Here is a tiny trained network, its code and every weight. The questions are about switching its units off for an input and a class, where a switched-off unit gives its printed mean instead of its output.

import numpy as np


def w(rows, s, z=0):
    codes = np.array(rows[::2]) - 128.0
    scale = np.full(codes.shape[1], s)
    scale[-1] = z or s
    return codes * scale


def f(y):
    return y / 2 * (1 + np.tanh(0.7978845608 * (y + 0.044715 * y**3)))


def log_softmax(a):
    a = a - a.max(-1, keepdims=True)
    return a - np.log(np.exp(a).sum(-1, keepdims=True))


def net(x, mask):
    res = np.array(x, float).reshape(1, 4) / 4 @ E
    y = f(res @ A[0][:, :-1].T + A[0][:, -1])
    res = res + np.where(mask, y, B[0][:, -1]) @ B[0][:, :-1]
    return log_softmax(res[-1] @ U[:, :-1].T + U[:, -1])


A, B = {}, {}
E = w([
[122,181,13,142,81,162,183,141,109,190,156],'x0',
[174,79,123,92,108,72,174,114,104,101,75],'x1',
[254,143,142,97,84,149,138,173,220,130,177],'x2',
[86,61,114,44,100,145,58,135,156,111,149],'x3',
],0.0068)
A[0] = w([
[146,170,98,125,77,200,129,191,155,178,217,168],'n0',
[89,185,37,177,123,137,187,103,49,219,106,193],'n1',
[85,73,187,122,178,88,73,76,108,63,80,182],'n2',
[155,90,193,86,130,143,73,168,220,79,170,160],'n3',
[178,119,84,81,36,135,152,193,157,144,174,155],'n4',
[179,203,128,199,142,92,227,123,89,155,96,215],'n5',
[80,110,58,91,103,193,90,124,104,161,165,254],'n6',
[122,204,112,159,121,243,106,194,160,195,254,146],'n7',
[190,77,82,47,21,98,159,189,159,110,142,174],'n8',
[61,81,79,76,103,170,69,107,106,134,150,174],'n9',
],0.0052,0.0038)
B[0] = w([
[59,97,207,204,112,206,209,72,98,205,53,186],'n0',
[180,216,117,98,192,114,107,44,231,99,169,254],'n1',
[108,108,182,121,214,90,98,159,98,109,96,212],'n2',
[182,171,116,90,136,106,100,84,196,94,173,183],'n3',
[83,103,178,190,98,196,198,81,129,194,93,174],'n4',
[168,212,148,102,235,119,110,52,209,103,148,235],'n5',
[155,197,180,119,227,136,130,36,196,118,128,210],'n6',
[47,117,239,214,139,220,218,3,111,214,28,198],'n7',
[111,138,181,174,110,194,188,48,191,178,109,186],'n8',
[160,166,145,94,245,95,93,102,158,93,148,175],'n9',
],0.0065,0.0058)
U = w([
[88,82,20,180,27,158,127,219,29,199,207,5],'0',
[76,80,21,171,26,151,137,240,38,209,222,4],'1',
[96,127,151,190,121,184,184,103,128,211,72,146],'2',
[75,81,26,177,22,153,138,243,35,205,222,2],'3',
[78,44,133,130,129,96,109,203,2,114,88,114],'4',
[176,168,120,76,152,95,92,119,169,71,193,155],'5',
[139,73,112,129,29,146,151,148,128,162,186,70],'6',
],0.0095,0.0078)

Each question gives the input, the list of numbers given to net, and the class t.
The units are the neurons (one row each of A and B). Each row of codes is followed by its name. A weight is (code - 128) times the scale printed after its matrix; where a second scale follows, it is the last column's (A, B and U).
mask holds one flag per neuron, in row order. A switched-off neuron (its flag False) gives its mean, the last column of its row in B, instead of its output. The means were averaged over made-up inputs and are rounded, as every weight is.
A unit's drop is (log p(t) with every unit on - log p(t) with that unit switched off) / (log p(t) with every unit on - log p(t) with every unit switched off).
The circuit of an input: a set's keep is (log p(t) with only the set's units on - log p(t) with every unit switched off) / (log p(t) with every unit on - log p(t) with every unit switched off). Starting from all 10 units, units are removed one at a time, each time the one whose removal leaves the highest keep (on an exact tie, the one counted first), for as long as the keep stays at least 0.8.
circuit, biggest first: the units of the circuit, biggest drop first
unit that matters most: the unit with the biggest drop
top k neurons: the k neurons with the biggest drops, biggest first
drop when u is switched off: that unit's drop, to one decimal
input [7,6,-2,-3], class 5: unit that matters most : n1
input [0,-6,-8,-8], class 5: circuit, biggest first : n1, n0
input [0,1,-4,-2], class 5: circuit, biggest first : n7, n0
input [-2,7,8,0], class 2: top 3 neurons : n8, n4, n1
input [-5,3,-1,-2], class 4: top 2 neurons : n1, n6
input [-3,-6,-8,4], class 4: circuit, biggest first : n5, n2
input [-1,2,5,4], class 2: circuit, biggest first : n8, n4
input [-4,2,-2,3], class 4: top 4 neurons : n1, n5, n2, n6
input [-1,4,-8,7], class 4: top 2 neurons : n5, n1
input [6,0,-2,-5], class 5: top 3 neurons : n1, n5, n8
input [1,-3,-5,5], class 5: top 2 neurons : n9, n6
input [-2,-6,-6,2], class 5: top 2 neurons : n0, n9
input [-1,7,-5,2], class 4: top 2 neurons : n1, n5
input [-7,7,-2,-6], class 4: unit that matters most : n1
input [2,2,-4,4], class 5: drop when n6 is switched off : 0.1
input [-1,-6,3,8], class 2: drop when n7 is switched off : 0.3
input [1,8,-4,2], class 4: drop when n3 is switched off : 0.3
